Below are the code and all the weights of a small trained network. Each question names an input and a class and asks about switching units off, where a switched-off unit gives its printed mean instead of its output.

import numpy as np


def w(rows, s, z=0):
    codes = np.array(rows[::2]) - 128.0
    scale = np.full(codes.shape[1], s)
    scale[-1] = z or s
    return codes * scale


def f(y):
    return np.maximum(y, 0)


def log_softmax(a):
    a = a - a.max(-1, keepdims=True)
    return a - np.log(np.exp(a).sum(-1, keepdims=True))


def net(x, mask):
    res = np.array(x, float).reshape(1, 5) / 4 @ E
    y = f(res @ A[0][:, :-1].T + A[0][:, -1])
    res = res + np.where(mask, y, B[0][:, -1]) @ B[0][:, :-1]
    return log_softmax(res[-1] @ U[:, :-1].T + U[:, -1])


A, B = {}, {}
E = w([
[84,209,159,157,203,3,150,124,75,121,207],'x0',
[99,222,136,210,165,209,22,195,144,160,117],'x1',
[167,168,152,222,108,198,201,49,171,39,159],'x2',
[207,179,206,64,85,166,157,236,94,127,183],'x3',
[111,92,56,152,49,92,66,198,234,92,183],'x4',
],0.012)
A[0] = w([
[26,67,36,187,205,82,118,28,152,114,19,53],'neuron 1',
[89,169,157,140,162,28,143,129,83,116,230,75],'neuron 2',
[83,143,137,181,167,66,155,115,104,173,215,4],'neuron 3',
[169,79,107,44,86,50,242,54,104,160,171,37],'neuron 4',
[169,60,126,66,150,72,167,107,142,70,115,71],'neuron 5',
[129,133,143,64,129,181,171,174,142,138,194,1],'neuron 6',
[142,150,215,67,251,159,211,28,18,167,37,36],'neuron 7',
[134,161,142,187,123,200,208,41,165,28,233,82],'neuron 8',
[24,87,112,3,142,63,84,210,67,225,89,52],'neuron 9',
[189,182,165,53,91,162,140,194,88,129,214,109],'neuron 10',
[115,178,76,104,76,48,51,124,232,70,246,2],'neuron 11',
[178,64,76,71,78,234,151,135,137,137,1,41],'neuron 12',
[73,133,203,169,163,44,133,131,85,104,219,13],'neuron 13',
[100,227,128,195,175,179,36,191,135,166,102,21],'neuron 14',
[220,124,204,120,66,117,149,209,74,121,171,62],'neuron 15',
[135,53,111,112,76,71,130,145,170,90,201,148],'neuron 16',
],0.0092,0.0045)
B[0] = w([
[97,172,141,111,89,36,196,87,161,147,96,220],'neuron 1',
[172,86,174,155,89,137,75,120,127,156,93,198],'neuron 2',
[137,101,176,88,110,152,103,109,105,159,73,174],'neuron 3',
[185,188,139,103,191,126,96,95,158,99,137,209],'neuron 4',
[180,202,137,113,158,104,83,146,101,139,138,179],'neuron 5',
[110,132,150,83,100,99,156,102,127,113,126,158],'neuron 6',
[84,84,74,94,153,180,176,246,161,72,119,235],'neuron 7',
[118,126,114,157,128,158,151,95,83,198,232,216],'neuron 8',
[91,137,133,167,118,163,135,120,43,171,235,251],'neuron 9',
[77,148,96,159,116,63,168,96,163,146,74,201],'neuron 10',
[94,82,68,76,149,169,136,209,170,125,107,201],'neuron 11',
[155,82,189,171,91,157,46,127,107,159,80,219],'neuron 12',
[149,57,213,129,75,133,77,134,116,97,105,186],'neuron 13',
[137,159,111,103,212,124,61,85,112,70,114,216],'neuron 14',
[85,146,137,129,124,56,177,67,153,148,93,192],'neuron 15',
[121,118,78,129,189,143,124,212,148,91,119,190],'neuron 16',
],0.012,0.024)
U = w([
[47,167,131,119,90,46,174,84,147,125,75,95],'0',
[81,91,82,109,143,164,144,192,154,72,114,121],'1',
[174,72,188,133,62,151,84,106,120,126,81,120],'2',
[95,146,131,143,116,155,147,97,91,161,254,99],'3',
[163,222,134,103,217,122,78,93,129,55,123,89],'4',
[109,124,122,159,161,98,152,125,125,122,112,248],'5',
],0.014,0.011)

Each question gives the input, the list of numbers given to net, and the class t.
The units are the neurons (one row each of A and B). Each row of codes is followed by its name. A weight is (code - 128) times the scale printed after its matrix; where a second scale follows, it is the last column's (A, B and U).
mask holds one flag per neuron, in row order. A switched-off neuron (its flag False) gives its mean, the last column of its row in B, instead of its output. The means were averaged over made-up inputs and are rounded, as every weight is.
A unit's drop is (log p(t) with every unit on - log p(t) with that unit switched off) / (log p(t) with every unit on - log p(t) with every unit switched off).
The circuit of an input: a set's keep is (log p(t) with only the set's units on - log p(t) with every unit switched off) / (log p(t) with every unit on - log p(t) with every unit switched off). Starting from the 12 units with the biggest drops (on a tie, the unit counted first), units are removed one at a time, each time the one whose removal leaves the highest keep (on an exact tie, the one counted first), for as long as the keep stays at least 0.8.
units of the circuit, in order: the units of the circuit, biggest drop first
unit that matters most: the unit with the biggest drop
top k neurons: the k neurons with the biggest drops, biggest first
drop when u is switched off: that unit's drop, to one decimal
input [-2,4,-2,3,0], class 4: units of the circuit, in order -> neuron 14
input [3,-6,-6,-5,6], class 1: top 2 neurons -> neuron 11; neuron 16
input [7,-2,-6,-6,-7], class 1: top 4 neurons -> neuron 7; neuron 12; neuron 15; neuron 10
input [8,-7,0,5,-4], class 2: top 3 neurons -> neuron 2; neuron 13; neuron 14
input [-8,7,2,-4,-8], class 1: top 3 neurons -> neuron 7; neuron 2; neuron 13
input [6,-2,-3,-1,4], class 2: top 2 neurons -> neuron 7; neuron 2
input [2,-5,-3,4,3], class 4: top 2 neurons -> neuron 4; neuron 1
input [5,-7,6,5,-6], class 4: top 3 neurons -> neuron 4; neuron 9; neuron 5
input [-5,5,-1,-7,7], class 0: top 2 neurons -> neuron 1; neuron 7
input [3,7,-7,-5,1], class 3: top 2 neurons -> neuron 9; neuron 4
input [-2,7,0,8,8], class 0: top 3 neurons -> neuron 10; neuron 15; neuron 7
input [2,7,8,3,-4], class 3: top 2 neurons -> neuron 8; neuron 4
input [-5,0,-4,6,-4], class 0: top 2 neurons -> neuron 10; neuron 15
input [1,5,6,-2,-1], class 3: units of the circuit, in order -> neuron 8
input [-3,-7,-2,-1,-5], class 4: top 3 neurons -> neuron 4; neuron 5; neuron 11
input [5,-3,3,3,-6], class 1: top 2 neurons -> neuron 7; neuron 12
input [3,6,8,8,0], class 0: drop when neuron 16 is switched off -> 0.0
input [8,-1,5,-1,6], class 2: drop when neuron 13 is switched off -> 0.4
input [-5,-3,-4,5,1], class 0: drop when neuron 2 is switched off -> 0.6
input [1,6,3,6,2], class 0: unit that matters most -> neuron 10
input [4,-3,-6,0,0], class 3: drop when neuron 12 is switched off -> 0.1
